Below is a small trained network, with its code and all its weights. Each question gives an input and a target symbol and asks what happens when units are switched off, that is, made to give their printed mean instead of their output.

import numpy as np


def w(rows, s, z=0):
    codes = np.array(rows[::2]) - 128.0
    scale = np.full(codes.shape[1], s)
    scale[-1] = z or s
    return codes * scale


def f(y):
    return np.maximum(y, 0)


def softmax(a):
    e = np.exp(a - a.max(-1, keepdims=True))
    return e / e.sum(-1, keepdims=True)


def log_softmax(a):
    a = a - a.max(-1, keepdims=True)
    return a - np.log(np.exp(a).sum(-1, keepdims=True))


def net(x, mask):
    ids = ['ΓΘΠΣμτφψ'.index(c) for c in x.split()]
    T = len(ids)
    res = E[ids] + P[:T]
    r = res
    for j in range(2):
        rows = slice(4 * j, 4 * j + 4)
        q, k, v = (r @ M[0][rows].T for M in (Q, K, V))
        z = softmax(np.where(np.tri(T) > 0, q @ k.T / 4**0.5, -1e9)) @ v
        o = O[0][rows]
        res = res + np.where(mask[j], z, o[:, -1]) @ o[:, :-1]
    y = f(res @ A[0][:, :-1].T + A[0][:, -1])
    res = res + np.where(mask[2:10], y, B[0][:, -1]) @ B[0][:, :-1]
    return log_softmax(res[-1] @ U[:, :-1].T + U[:, -1])


Q, K, V, O, A, B = {}, {}, {}, {}, {}, {}
E = w([
[95,46,88],'Γ',
[112,80,114],'Θ',
[82,53,178],'Π',
[30,219,108],'Σ',
[161,9,45],'μ',
[132,102,5],'τ',
[106,38,164],'φ',
[143,253,151],'ψ',
],0.0063)
P = w([
[244,147,123],'0',
[89,152,170],'1',
[90,140,20],'2',
[67,101,204],'3',
[78,140,15],'4',
[60,96,220],'5',
[68,140,7],'6',
[57,100,220],'7',
[65,148,1],'8',
],0.008)
Q[0] = w([
[159,111,2],'h1',
[101,167,247],'h1',
[177,125,242],'h1',
[107,168,32],'h1',
[215,57,187],'h2',
[144,88,252],'h2',
[50,179,45],'h2',
[100,169,32],'h2',
],0.0096)
K[0] = w([
[243,193,129],'h1',
[5,57,115],'h1',
[17,119,97],'h1',
[255,123,122],'h1',
[30,179,142],'h2',
[40,62,122],'h2',
[250,108,141],'h2',
[228,173,136],'h2',
],0.0097)
V[0] = w([
[156,158,99],'h1',
[92,254,177],'h1',
[154,46,33],'h1',
[115,224,46],'h1',
[119,233,79],'h2',
[199,97,163],'h2',
[88,143,242],'h2',
[64,127,23],'h2',
],0.009)
O[0] = w([
[129,180,166,177],'h1',
[15,208,94,193],'h1',
[246,129,142,123],'h1',
[114,254,102,250],'h1',
[86,253,119,222],'h2',
[107,58,235,145],'h2',
[30,45,63,13],'h2',
[230,217,47,153],'h2',
],0.0073,0.0019)
A[0] = w([
[103,189,136,125],'n1',
[56,131,204,130],'n2',
[152,147,184,97],'n3',
[156,25,156,254],'n4',
[254,149,94,170],'n5',
[153,196,92,124],'n6',
[163,170,63,123],'n7',
[95,48,119,230],'n8',
],0.0093,0.0034)
B[0] = w([
[104,191,107,253],'n1',
[89,183,254,204],'n2',
[44,101,216,143],'n3',
[102,28,51,213],'n4',
[194,190,238,194],'n5',
[140,209,70,237],'n6',
[165,178,53,205],'n7',
[69,34,124,188],'n8',
],0.0066,0.0059)
U = w([
[158,88,144,175],'Γ',
[189,102,209,194],'Θ',
[112,39,128,160],'Π',
[48,166,217,23],'Σ',
[210,98,113,145],'μ',
[165,161,3,177],'τ',
[75,63,138,109],'φ',
[230,200,195,4],'ψ',
],0.0062,0.0021)

Each question gives the input, a string of symbols that net reads in full, and the target symbol t.
The units are the heads (4 rows each of Q, K, V and O) and the neurons (one row each of A and B). Each row of codes is followed by its name. A weight is (code - 128) times the scale printed after its matrix; where a second scale follows, it is the last column's (O, A, B and U).
mask holds one flag per unit, heads first, then neurons. A switched-off unit (its flag False) gives its mean, the last column of its rows in O or B, instead of its output. The means were averaged over made-up inputs and are rounded, as every weight is.
A unit's drop is (log p(t) with every unit on - log p(t) with that unit switched off) / (log p(t) with every unit on - log p(t) with every unit switched off).
The circuit of an input: a set's keep is (log p(t) with only the set's units on - log p(t) with every unit switched off) / (log p(t) with every unit on - log p(t) with every unit switched off). Starting from all 10 units, units are removed one at a time, each time the one whose removal leaves the highest keep (on an exact tie, the one counted first), for as long as the keep stays at least 0.8.
units of the circuit, in order: the units of the circuit, biggest drop first
unit that matters most: the unit with the biggest drop
k most important neurons: the k neurons with the biggest drops, biggest first
which heads matter: for each layer, one digit per head in row order, 1 if its drop is at least 0.15 and else 0, layers parted by /
drop when u is switched off: that unit's drop, to one decimal
input ψ τ μ μ Σ Γ φ, target Σ: units of the circuit, in order	(h1 h2 n4)
input τ Σ Θ ψ Γ τ Σ, target ψ: which heads matter	11
input τ τ Θ, target ψ: units of the circuit, in order	(h1 h2 n5)
input ψ Γ Σ Σ Σ Σ μ, target Σ: units of the circuit, in order	(h2 h1)
input φ Σ φ, target Π: units of the circuit, in order	(h2 h1 n4 n8)
input ψ Θ μ ψ Γ, target Σ: units of the circuit, in order	(h2 h1 n2)
input Σ Σ Σ τ Θ τ Θ Σ, target τ: 2 most important neurons	(n5 n6)
input Σ Σ τ τ φ Σ, target τ: units of the circuit, in order	(h2 n5)
input τ φ Σ μ Σ τ τ Σ Θ, target ψ: unit that matters most	h1
input μ Π τ, target Θ: units of the circuit, in order	(h1 n5 h2)
input ψ τ Σ ψ, target τ: units of the circuit, in order	(h2 h1 n6)
input Σ ψ ψ φ, target φ: units of the circuit, in order	(h2 h1 n8)
input τ Θ τ φ Π, target ψ: units of the circuit, in order	(h2 h1 n5)
input τ τ ψ φ Γ τ ψ Π, target Π: units of the circuit, in order	(h1 h2 n4 n8)
input φ τ Σ Θ τ μ Σ Σ μ, target Π: 2 most important neurons	(n4 n8)
input φ Σ Σ τ Σ Σ τ Σ φ, target Π: drop when n6 is switched off	0.1
input τ Σ Σ τ φ, target ψ: drop when n5 is switched off	0.3
input μ Θ Σ, target Θ: drop when n5 is switched off	0.2
